Below are the code and all the weights of a small trained network. Each question names an input and a class and asks about switching units off, where a switched-off unit gives its printed mean instead of its output.

import numpy as np


def w(rows, s, z=0):
    codes = np.array(rows[::2]) - 128.0
    scale = np.full(codes.shape[1], s)
    scale[-1] = z or s
    return codes * scale


def norm(h):
    return h / np.sqrt((h * h).mean(-1, keepdims=True) + 1e-5)


def f(y):
    return np.maximum(y, 0)


def log_softmax(a):
    a = a - a.max(-1, keepdims=True)
    return a - np.log(np.exp(a).sum(-1, keepdims=True))


def net(x, mask):
    res = np.array(x, float).reshape(1, 5) / 4 @ E
    u = 0
    for l in range(4):
        y = f(norm(res) @ A[l][:, :-1].T + A[l][:, -1])
        res = res + np.where(mask[u : u + 5], y, B[l][:, -1]) @ B[l][:, :-1]
        u += 5
    return log_softmax(norm(res)[-1] @ U[:, :-1].T + U[:, -1])


A, B = {}, {}
E = w([
[25,134,90,119,53,133,10],'x0',
[148,142,181,152,80,3,156],'x1',
[162,174,121,61,135,65,137],'x2',
[248,102,93,231,195,155,126],'x3',
[49,91,177,142,176,89,34],'x4',
],0.00062)
A[0] = w([
[162,163,54,59,144,251,232,2],'L0N0',
[183,174,118,24,143,195,200,57],'L0N1',
[211,115,169,223,190,135,234,111],'L0N2',
[56,131,204,94,55,83,153,253],'L0N3',
[46,165,174,25,48,152,169,65],'L0N4',
],0.0017,0.00081)
B[0] = w([
[163,133,239,198,253,63,59,200],'L0N0',
[121,3,77,161,184,156,20,190],'L0N1',
[201,132,48,22,18,152,213,249],'L0N2',
[189,207,139,200,114,116,187,236],'L0N3',
[215,47,57,147,118,161,220,208],'L0N4',
],0.0016,0.0017)
A[1] = w([
[111,129,64,4,158,207,132,70],'L1N0',
[74,166,76,50,82,139,155,207],'L1N1',
[77,109,112,192,78,182,85,2],'L1N2',
[70,120,102,199,92,211,97,87],'L1N3',
[152,47,105,189,76,80,127,152],'L1N4',
],0.0024,0.00086)
B[1] = w([
[240,116,254,52,136,143,45,225],'L1N0',
[212,130,145,109,89,182,230,237],'L1N1',
[116,50,27,138,201,12,122,200],'L1N2',
[109,94,56,164,151,5,146,231],'L1N3',
[130,126,162,41,175,208,107,248],'L1N4',
],0.0022,0.0012)
A[2] = w([
[31,116,6,199,172,108,139,99],'L2N0',
[173,119,65,194,128,204,181,145],'L2N1',
[145,117,68,162,58,145,35,255],'L2N2',
[182,176,139,122,128,73,93,125],'L2N3',
[203,171,55,206,158,193,173,148],'L2N4',
],0.0022,0.00092)
B[2] = w([
[83,6,31,219,99,14,121,186],'L2N0',
[64,183,178,64,24,14,175,229],'L2N1',
[201,71,127,70,150,131,186,199],'L2N2',
[60,161,185,167,126,156,117,181],'L2N3',
[24,128,134,55,30,82,148,249],'L2N4',
],0.0023,0.0019)
A[3] = w([
[149,121,111,73,110,147,168,3],'L3N0',
[154,145,136,77,96,119,253,110],'L3N1',
[151,126,124,119,184,112,87,51],'L3N2',
[124,156,98,39,13,126,104,150],'L3N3',
[128,139,123,47,86,127,219,118],'L3N4',
],0.0029,0.0015)
B[3] = w([
[99,156,180,171,142,99,169,159],'L3N0',
[156,93,135,59,3,160,203,255],'L3N1',
[175,133,174,88,107,171,108,139],'L3N2',
[194,109,150,131,111,162,224,232],'L3N3',
[181,87,168,102,30,168,202,248],'L3N4',
],0.0035,0.0037)
U = w([
[21,226,251,233,227,38,3,14],'0',
[232,39,233,49,245,228,23,45],'1',
[28,13,20,232,234,23,22,254],'2',
[2,227,74,218,252,223,34,2],'3',
[19,252,51,222,224,228,30,2],'4',
[8,250,59,220,236,228,20,2],'5',
[238,41,235,29,16,219,249,254],'6',
],0.0035,0.0029)

Each question gives the input, the list of numbers given to net, and the class t.
The units are the neurons (one row each of A and B). Each row of codes is followed by its name. A weight is (code - 128) times the scale printed after its matrix; where a second scale follows, it is the last column's (A, B and U).
mask holds one flag per neuron, layer by layer. A switched-off neuron (its flag False) gives its mean, the last column of its row in B, instead of its output. The means were averaged over made-up inputs and are rounded, as every weight is.
A unit's drop is (log p(t) with every unit on - log p(t) with that unit switched off) / (log p(t) with every unit on - log p(t) with every unit switched off).
The circuit of an input: a set's keep is (log p(t) with only the set's units on - log p(t) with every unit switched off) / (log p(t) with every unit on - log p(t) with every unit switched off). Starting from the 12 units with the biggest drops (on a tie, the unit counted first), units are removed one at a time, each time the one whose removal leaves the highest keep (on an exact tie, the one counted first), for as long as the keep stays at least 0.8.
units of the circuit, in order: the units of the circuit, biggest drop first
unit that matters most: the unit with the biggest drop
k most important neurons: the k neurons with the biggest drops, biggest first
k most important neurons of layer l: the k neurons of layer l with the biggest drops, biggest first
drop of u: that unit's drop, to one decimal
input [-3,5,4,1,8], class 0: unit that matters most : L3N1
input [4,8,0,-4,8], class 0: units of the circuit, in order : [L0N2, L3N1, L3N4]
input [2,-4,7,4,1], class 1: 3 most important neurons : [L0N3, L3N1, L3N4]
input [-3,-2,1,-1,6], class 1: 2 most important neurons : [L1N3, L3N1]
input [2,6,4,4,6], class 0: 2 most important neurons : [L3N1, L3N4]
input [-2,5,-8,0,8], class 2: units of the circuit, in order : [L3N1, L3N4, L3N3]
input [-8,-8,0,-5,2], class 1: 3 most important neurons of layer 3 : [L3N1, L3N4, L3N3]
input [3,-8,7,6,6], class 1: 4 most important neurons : [L1N0, L3N1, L3N4, L3N2]
input [4,-8,2,3,-4], class 2: 4 most important neurons of layer 1 : [L1N3, L1N1, L1N4, L1N2]
input [-2,7,-8,-3,7], class 0: 3 most important neurons : [L3N1, L3N4, L3N3]
input [4,6,3,-4,8], class 0: 2 most important neurons : [L0N2, L3N1]
input [7,-2,3,0,2], class 2: 2 most important neurons : [L0N2, L1N2]
input [6,2,8,5,2], class 1: 4 most important neurons : [L0N2, L2N4, L2N1, L3N1]
input [7,-5,2,5,1], class 2: most important neuron : [L0N2]
input [-2,-8,-2,-4,2], class 1: 4 most important neurons : [L1N0, L3N1, L3N4, L3N3]
input [-2,-8,7,-1,-5], class 1: 2 most important neurons of layer 0 : [L0N0, L0N1]
input [4,-4,0,3,8], class 2: drop of L2N3 : 0.0
input [0,-7,-8,3,0], class 2: drop of L3N4 : 0.1
input [5,-5,-3,1,-2], class 2: drop of L0N2 : 0.2
input [7,-6,8,6,7], class 2: unit that matters most : L0N2
input [1,-5,6,5,6], class 1: drop of L3N4 : 0.3
